-0.381 -3.000 -5.245 -2.578 1.201 0.380
-1.864 -5.743 -2.952 -3.632 -0.625 -0.197
-0.309 -2.945 -5.597 -3.106 2.283 -0.515
-0.121 -1.589 -3.042 -4.666 1.359 -0.699
-1.029 -1.459 3.443 2.659 -0.159 0.372
-0.862 -1.592 -2.468 -0.913 0.365 -1.392
-0.585 -0.146 -8.061 -3.652 1.988 0.155
-0.414 -1.583 -2.176 -2.453 -0.244 -0.440
-0.670 1.686 1.206 0.198 -0.180 0.841
-0.399 -1.514 -5.391 -4.314 1.206 -0.104
0.588 0.909 -0.699 0.400 -0.147 -0.031
->
-1.864 -5.743 -2.952 -3.632 -0.625 -0.197
-1.029 -1.459 3.443 2.659 -0.159 0.372
-0.862 -1.592 -2.468 -0.913 0.365 -1.392
-0.670 1.686 1.206 0.198 -0.180 0.841
-0.585 -0.146 -8.061 -3.652 1.988 0.155
-0.414 -1.583 -2.176 -2.453 -0.244 -0.440
-0.399 -1.514 -5.391 -4.314 1.206 -0.104
-0.381 -3.000 -5.245 -2.578 1.201 0.380
-0.309 -2.945 -5.597 -3.106 2.283 -0.515
-0.121 -1.589 -3.042 -4.666 1.359 -0.699
0.588 0.909 -0.699 0.400 -0.147 -0.031

0.544 1.103 -0.716 -2.164 -2.231 -3.150 -2.863 3.488 1.068 5.846 0.122 -0.011
0.592 -0.040 4.312 -3.095 -4.247 4.652 -4.967 6.098 -0.175 -4.749 0.842 0.925
2.105 -2.470 2.826 -1.383 -1.063 -1.865 -1.672 2.621 -3.049 4.105 2.286 3.188
-1.529 5.154 -5.460 1.082 1.015 -1.845 1.402 -0.295 5.886 3.965 -2.430 -3.659
-1.161 3.655 -2.293 1.789 1.425 2.874 2.017 -0.379 4.241 -2.470 -1.524 -2.372
-0.362 2.586 -0.253 -2.748 -3.549 0.359 -4.151 4.926 2.834 1.066 -0.764 -1.390
0.516 1.176 -1.764 -0.787 -0.498 -3.861 -0.818 1.596 1.181 6.781 0.046 -0.066
-0.958 3.140 -2.463 3.185 3.116 2.809 4.006 -2.162 3.655 -2.402 -1.262 -1.890
->
-1.529 5.154 -5.460 1.082 1.015 -1.845 1.402 -0.295 5.886 3.965 -2.430 -3.659
-1.161 3.655 -2.293 1.789 1.425 2.874 2.017 -0.379 4.241 -2.470 -1.524 -2.372
-0.958 3.140 -2.463 3.185 3.116 2.809 4.006 -2.162 3.655 -2.402 -1.262 -1.890
-0.362 2.586 -0.253 -2.748 -3.549 0.359 -4.151 4.926 2.834 1.066 -0.764 -1.390
0.516 1.176 -1.764 -0.787 -0.498 -3.861 -0.818 1.596 1.181 6.781 0.046 -0.066
0.544 1.103 -0.716 -2.164 -2.231 -3.150 -2.863 3.488 1.068 5.846 0.122 -0.011
0.592 -0.040 4.312 -3.095 -4.247 4.652 -4.967 6.098 -0.175 -4.749 0.842 0.925
2.105 -2.470 2.826 -1.383 -1.063 -1.865 -1.672 2.621 -3.049 4.105 2.286 3.188

0.778 -0.954 0.565
1.416 -6.239 -1.908
-1.499 -5.020 6.672
->
-1.499 -5.020 6.672
0.778 -0.954 0.565
1.416 -6.239 -1.908

1.286 -2.410 -4.701 3.314
-2.149 -4.138 -2.314 4.677
-1.831 -3.950 2.195 1.677
-8.512 3.722 0.612 -1.250
->
-8.512 3.722 0.612 -1.250
-2.149 -4.138 -2.314 4.677
-1.831 -3.950 2.195 1.677
1.286 -2.410 -4.701 3.314

-0.051 1.294 -2.917 -3.708 -1.412 -0.882 -0.774
2.010 2.749 0.103 -1.762 -0.018 0.434 -3.309
3.712 -5.108 -2.735 -1.254 -0.827 1.819 -3.460
2.379 -3.727 -0.815 2.398 -7.004 -4.323 4.236
0.425 -0.428 5.297 1.000 2.990 1.953 0.613
7.853 -2.135 2.575 1.368 -0.109 -0.526 2.017
->
-0.051 1.294 -2.917 -3.708 -1.412 -0.882 -0.774
0.425 -0.428 5.297 1.000 2.990 1.953 0.613
2.010 2.749 0.103 -1.762 -0.018 0.434 -3.309
2.379 -3.727 -0.815 2.398 -7.004 -4.323 4.236
3.712 -5.108 -2.735 -1.254 -0.827 1.819 -3.460
7.853 -2.135 2.575 1.368 -0.109 -0.526 2.017

-2.770 -0.538
-1.752 -0.277
-3.385 -0.749
-7.394 -1.448
-6.808 -1.422
->
-7.394 -1.448
-6.808 -1.422
-3.385 -0.749
-2.770 -0.538
-1.752 -0.277

3.944 0.564 -2.749 -0.470 -0.736 -0.336 -0.470 -6.502 -1.796 -1.633 6.813 0.768 -0.704 5.809
-0.381 1.082 4.052 2.692 1.638 0.845 -0.619 7.477 5.228 3.966 2.316 -0.034 0.803 -0.465
3.090 1.705 1.595 -2.619 1.173 -0.278 -0.753 -4.515 -2.773 0.938 1.674 0.846 1.558 -3.922
0.663 1.373 2.658 -2.198 3.687 -1.023 -2.122 -4.792 1.210 -4.708 -3.314 0.024 2.768 1.738
3.816 -0.695 1.050 3.341 3.640 -1.791 -1.843 -7.713 -7.314 -0.335 2.794 3.575 0.087 4.308
->
-0.381 1.082 4.052 2.692 1.638 0.845 -0.619 7.477 5.228 3.966 2.316 -0.034 0.803 -0.465
0.663 1.373 2.658 -2.198 3.687 -1.023 -2.122 -4.792 1.210 -4.708 -3.314 0.024 2.768 1.738
3.090 1.705 1.595 -2.619 1.173 -0.278 -0.753 -4.515 -2.773 0.938 1.674 0.846 1.558 -3.922
3.816 -0.695 1.050 3.341 3.640 -1.791 -1.843 -7.713 -7.314 -0.335 2.794 3.575 0.087 4.308
3.944 0.564 -2.749 -0.470 -0.736 -0.336 -0.470 -6.502 -1.796 -1.633 6.813 0.768 -0.704 5.809
---
1.572 -2.076
2.085 0.980
0.113 -7.346
-1.293 -6.231
-3.071 3.935
-1.171 0.768
->
-2.076 1.572
0.980 2.085
-7.346 0.113
-6.231 -1.293
3.935 -3.071
0.768 -1.171

-4.707 -0.128 1.466 -0.725
2.011 -3.061 -2.630 -1.088
0.749 -1.713 -2.245 -1.391
2.497 -1.151 -0.273 -5.972
-6.129 -5.720 3.305 -0.345
-5.645 -1.097 2.869 -0.360
-1.788 0.884 -3.891 -7.293
-1.894 -2.523 2.705 -2.398
-1.485 -1.463 2.004 -0.911
-3.990 -1.282 -5.506 0.386
-2.353 -1.778 1.372 -2.373
->
-0.128 1.466 -0.725 -4.707
-3.061 -2.630 -1.088 2.011
-1.713 -2.245 -1.391 0.749
-1.151 -0.273 -5.972 2.497
-5.720 3.305 -0.345 -6.129
-1.097 2.869 -0.360 -5.645
0.884 -3.891 -7.293 -1.788
-2.523 2.705 -2.398 -1.894
-1.463 2.004 -0.911 -1.485
-1.282 -5.506 0.386 -3.990
-1.778 1.372 -2.373 -2.353

1.298 8.413 -0.021
-0.127 -2.526 7.976
->
8.413 -0.021 1.298
-2.526 7.976 -0.127

1.293 1.275 2.858 0.819
0.960 1.907 3.340 1.297
-0.146 7.394 0.079 -1.494
1.703 -4.720 1.112 0.568
-2.454 0.748 1.344 -2.818
3.132 -5.172 -0.102 2.606
0.855 1.160 0.154 1.471
1.264 -6.313 0.151 2.570
0.628 6.636 3.824 0.421
-2.563 1.781 -4.895 -3.426
->
1.275 2.858 0.819 1.293
1.907 3.340 1.297 0.960
7.394 0.079 -1.494 -0.146
-4.720 1.112 0.568 1.703
0.748 1.344 -2.818 -2.454
-5.172 -0.102 2.606 3.132
1.160 0.154 1.471 0.855
-6.313 0.151 2.570 1.264
6.636 3.824 0.421 0.628
1.781 -4.895 -3.426 -2.563

2.068 7.767
1.359 3.086
-2.786 5.871
7.233 0.374
3.676 1.390
-0.775 -6.686
->
7.767 2.068
3.086 1.359
5.871 -2.786
0.374 7.233
1.390 3.676
-6.686 -0.775

5.969 6.346 -1.484 0.320 -4.283
0.755 0.067 -2.249 0.097 -1.978
-0.964 0.024 1.121 -0.480 0.877
7.502 3.046 -1.514 -0.062 -0.863
-3.365 0.416 -2.260 -1.735 -0.178
8.793 -2.457 2.338 -1.077 2.942
-1.374 -1.255 -1.905 -1.476 2.669
0.502 0.719 -4.345 -1.487 -0.368
2.506 -2.695 0.085 -0.741 0.642
->
6.346 -1.484 0.320 -4.283 5.969
0.067 -2.249 0.097 -1.978 0.755
0.024 1.121 -0.480 0.877 -0.964
3.046 -1.514 -0.062 -0.863 7.502
0.416 -2.260 -1.735 -0.178 -3.365
-2.457 2.338 -1.077 2.942 8.793
-1.255 -1.905 -1.476 2.669 -1.374
0.719 -4.345 -1.487 -0.368 0.502
-2.695 0.085 -0.741 0.642 2.506
